Here is a tiny trained network, its code and every weight. The questions are about switching its units off for an input and a target symbol, where a switched-off unit gives its printed mean instead of its output.

import numpy as np


def w(rows, s, z=0):
    codes = np.array(rows[::2]) - 128.0
    scale = np.full(codes.shape[1], s)
    scale[-1] = z or s
    return codes * scale


def norm(h):
    return h / np.sqrt((h * h).mean(-1, keepdims=True) + 1e-5)


def f(y):
    return y / 2 * (1 + np.tanh(0.7978845608 * (y + 0.044715 * y**3)))


def softmax(a):
    e = np.exp(a - a.max(-1, keepdims=True))
    return e / e.sum(-1, keepdims=True)


def log_softmax(a):
    a = a - a.max(-1, keepdims=True)
    return a - np.log(np.exp(a).sum(-1, keepdims=True))


def net(x, mask):
    ids = ['γδζηλμσφ'.index(c) for c in x.split()]
    T = len(ids)
    res = E[ids] + P[:T]
    u = 0
    for l in range(2):
        r = norm(res)
        for j in range(2):
            rows = slice(2 * j, 2 * j + 2)
            q, k, v = (r @ M[l][rows].T for M in (Q, K, V))
            z = softmax(np.where(np.tri(T) > 0, q @ k.T / 2**0.5, -1e9)) @ v
            o = O[l][rows]
            res = res + np.where(mask[u + j], z, o[:, -1]) @ o[:, :-1]
        u += 2
        y = f(norm(res) @ A[l][:, :-1].T + A[l][:, -1])
        res = res + np.where(mask[u : u + 12], y, B[l][:, -1]) @ B[l][:, :-1]
        u += 12
    return log_softmax(norm(res)[-1] @ U[:, :-1].T + U[:, -1])


Q, K, V, O, A, B = {}, {}, {}, {}, {}, {}
E = w([
[80,59,162],'γ',
[125,151,95],'δ',
[128,163,104],'ζ',
[131,145,122],'η',
[104,143,85],'λ',
[2,207,104],'μ',
[132,172,84],'σ',
[63,183,21],'φ',
],0.011)
P = w([
[126,131,140],'0',
[125,84,168],'1',
[145,183,146],'2',
[165,82,74],'3',
[191,175,136],'4',
[107,67,121],'5',
[254,182,161],'6',
[114,90,80],'7',
[190,240,124],'8',
[108,82,105],'9',
[237,233,126],'10',
[115,91,80],'11',
[223,213,190],'12',
[136,78,84],'13',
],0.0069)
Q[0] = w([
[137,128,199],'L0H0',
[54,193,128],'L0H0',
[151,3,113],'L0H1',
[213,131,186],'L0H1',
],0.013)
K[0] = w([
[204,204,199],'L0H0',
[185,58,49],'L0H0',
[254,216,191],'L0H1',
[68,46,250],'L0H1',
],0.0096)
V[0] = w([
[214,108,118],'L0H0',
[135,209,214],'L0H0',
[254,203,75],'L0H1',
[213,93,163],'L0H1',
],0.0064)
O[0] = w([
[167,197,141,77],'L0H0',
[81,201,115,43],'L0H0',
[171,37,254,188],'L0H1',
[35,81,150,4],'L0H1',
],0.0057,0.0037)
A[0] = w([
[122,174,102,191],'L0N0',
[128,219,99,129],'L0N1',
[49,164,116,93],'L0N2',
[174,108,95,92],'L0N3',
[62,150,170,6],'L0N4',
[102,81,129,56],'L0N5',
[190,105,71,129],'L0N6',
[105,2,176,158],'L0N7',
[73,88,156,74],'L0N8',
[213,68,142,41],'L0N9',
[185,145,70,115],'L0N10',
[83,188,121,77],'L0N11',
],0.0081,0.0013)
B[0] = w([
[213,113,159,194],'L0N0',
[253,145,172,252],'L0N1',
[165,13,200,149],'L0N2',
[163,85,198,171],'L0N3',
[217,142,133,106],'L0N4',
[111,91,193,122],'L0N5',
[211,99,207,217],'L0N6',
[255,188,131,238],'L0N7',
[205,100,138,119],'L0N8',
[1,59,131,208],'L0N9',
[215,126,198,225],'L0N10',
[207,79,175,163],'L0N11',
],0.0065,0.0033)
Q[1] = w([
[178,159,117],'L1H0',
[100,253,142],'L1H0',
[187,56,110],'L1H1',
[177,234,153],'L1H1',
],0.014)
K[1] = w([
[148,80,126],'L1H0',
[248,64,151],'L1H0',
[28,142,116],'L1H1',
[210,8,78],'L1H1',
],0.014)
V[1] = w([
[227,111,197],'L1H0',
[114,175,247],'L1H0',
[98,161,65],'L1H1',
[66,124,179],'L1H1',
],0.013)
O[1] = w([
[124,184,23,254],'L1H0',
[254,139,59,208],'L1H0',
[170,158,243,57],'L1H1',
[166,52,70,121],'L1H1',
],0.0096,0.0083)
A[1] = w([
[156,158,129,155],'L1N0',
[117,122,171,137],'L1N1',
[156,243,139,79],'L1N2',
[207,149,74,212],'L1N3',
[130,75,58,236],'L1N4',
[182,122,147,149],'L1N5',
[106,102,92,237],'L1N6',
[122,2,115,23],'L1N7',
[177,227,189,138],'L1N8',
[52,117,89,250],'L1N9',
[115,136,156,61],'L1N10',
[103,176,207,170],'L1N11',
],0.011,0.0022)
B[1] = w([
[145,161,143,153],'L1N0',
[106,96,137,118],'L1N1',
[184,7,147,178],'L1N2',
[91,187,160,252],'L1N3',
[61,119,174,184],'L1N4',
[103,175,110,150],'L1N5',
[95,137,155,148],'L1N6',
[62,51,92,140],'L1N7',
[112,136,209,155],'L1N8',
[89,173,175,139],'L1N9',
[134,101,112,116],'L1N10',
[72,69,115,123],'L1N11',
],0.015,0.011)
U = w([
[61,168,127,120],'γ',
[84,92,156,200],'δ',
[193,169,96,120],'ζ',
[111,170,113,65],'η',
[86,118,77,80],'λ',
[212,37,114,254],'μ',
[141,105,31,96],'σ',
[145,141,255,79],'φ',
],0.0097,0.0028)

Each question gives the input, a string of symbols that net reads in full, and the target symbol t.
The units are the heads (2 rows each of Q, K, V and O) and the neurons (one row each of A and B). Each row of codes is followed by its name. A weight is (code - 128) times the scale printed after its matrix; where a second scale follows, it is the last column's (O, A, B and U).
mask holds one flag per unit, layer by layer, with each layer's heads first. A switched-off unit (its flag False) gives its mean, the last column of its rows in O or B, instead of its output. The means were averaged over made-up inputs and are rounded, as every weight is.
A unit's drop is (log p(t) with every unit on - log p(t) with that unit switched off) / (log p(t) with every unit on - log p(t) with every unit switched off).
The circuit of an input: a set's keep is (log p(t) with only the set's units on - log p(t) with every unit switched off) / (log p(t) with every unit on - log p(t) with every unit switched off). Starting from the 12 units with the biggest drops (on a tie, the unit counted first), units are removed one at a time, each time the one whose removal leaves the highest keep (on an exact tie, the one counted first), for as long as the keep stays at least 0.8.
circuit, biggest first: the units of the circuit, biggest drop first
k most important neurons: the k neurons with the biggest drops, biggest first
k most important neurons of layer l: the k neurons of layer l with the biggest drops, biggest first
heads that matter: for each layer, one digit per head in row order, 1 if its drop is at least 0.15 and else 0, layers parted by /
input σ μ δ μ, target σ: circuit, biggest first -> [L0N2; L1H1]
input σ ζ φ ζ μ μ, target σ: circuit, biggest first -> [L1H1; L1H0; L0N2]
input ζ φ ζ λ φ η, target μ: 3 most important neurons -> [L0N7; L0N1; L0N9]
input μ ζ ζ δ φ σ η ζ γ μ η μ σ μ, target φ: circuit, biggest first -> [L0H1; L1H1; L0N2]
input ζ μ ζ φ σ ζ ζ ζ η φ ζ φ φ, target φ: 3 most important neurons -> [L1N8; L1N2; L0N1]
input μ φ φ λ φ δ ζ δ, target φ: circuit, biggest first -> [L0H1; L1H1]
input η φ ζ σ φ λ η ζ λ φ λ, target φ: circuit, biggest first -> [L1N8; L1H1]
input μ σ φ λ, target φ: circuit, biggest first -> [L0H1; L1H1]
input φ φ φ γ, target γ: circuit, biggest first -> [L0N2; L1H0]
input σ ζ ζ ζ, target σ: most important neuron of layer 0 -> [L0N7]
input σ ζ σ φ γ γ λ ζ η ζ, target σ: 4 most important neurons -> [L0N1; L0N9; L0N7; L0N11]
input ζ φ μ μ φ η λ γ, target μ: 3 most important neurons -> [L0N7; L0N1; L0N6]
input ζ φ ζ φ η δ γ φ η γ φ, target φ: circuit, biggest first -> [L1H1; L1N8; L1N2]
input φ μ μ σ ζ ζ φ γ λ η σ ζ, target γ: circuit, biggest first -> [L0N7; L1N4]
input μ ζ μ φ γ ζ δ μ ζ ζ ζ γ μ η, target φ: circuit, biggest first -> [L0H1]
input δ ζ μ φ ζ φ φ γ σ, target φ: circuit, biggest first -> [L1N8; L1H1]
input ζ φ ζ η ζ ζ μ φ μ μ φ μ, target μ: 2 most important neurons -> [L0N2; L0N7]
input μ ζ ζ δ φ ζ λ λ σ σ, target φ: heads that matter -> 11 / 01
input μ ζ ζ ζ φ δ, target φ: 4 most important neurons of layer 0 -> [L0N6; L0N10; L0N7; L0N3]
input ζ ζ η ζ φ η η ζ, target μ: most important neuron -> [L0N1]
input φ η ζ ζ ζ μ φ φ μ φ ζ σ, target γ: 2 most important neurons -> [L0N9; L0N1]
input γ φ ζ φ μ, target φ: heads that matter -> 00 / 00
input φ ζ δ μ ζ φ ζ λ ζ δ, target γ: 2 most important neurons -> [L0N9; L0N2]
input η η λ φ μ σ φ η φ δ δ ζ φ μ, target ζ: 3 most important neurons -> [L0N2; L0N9; L0N6]
input μ η σ σ γ γ ζ φ φ φ η ζ μ η, target φ: 4 most important neurons of layer 0 -> [L0N7; L0N6; L0N10; L0N3]
input ζ ζ γ μ φ ζ δ ζ ζ μ ζ σ δ σ, target μ: 4 most important neurons of layer 0 -> [L0N1; L0N6; L0N10; L0N9]
input φ φ μ δ η ζ ζ λ γ φ ζ ζ, target γ: 3 most important neurons -> [L0N9; L0N2; L0N7]
input σ γ γ ζ ζ ζ σ γ, target σ: most important neuron -> [L0N1]
input γ μ γ μ δ ζ μ μ φ λ ζ η, target δ: 2 most important neurons of layer 0 -> [L0N10; L0N6]
input μ φ δ η μ ζ ζ ζ, target φ: 3 most important neurons -> [L0N6; L0N7; L0N10]
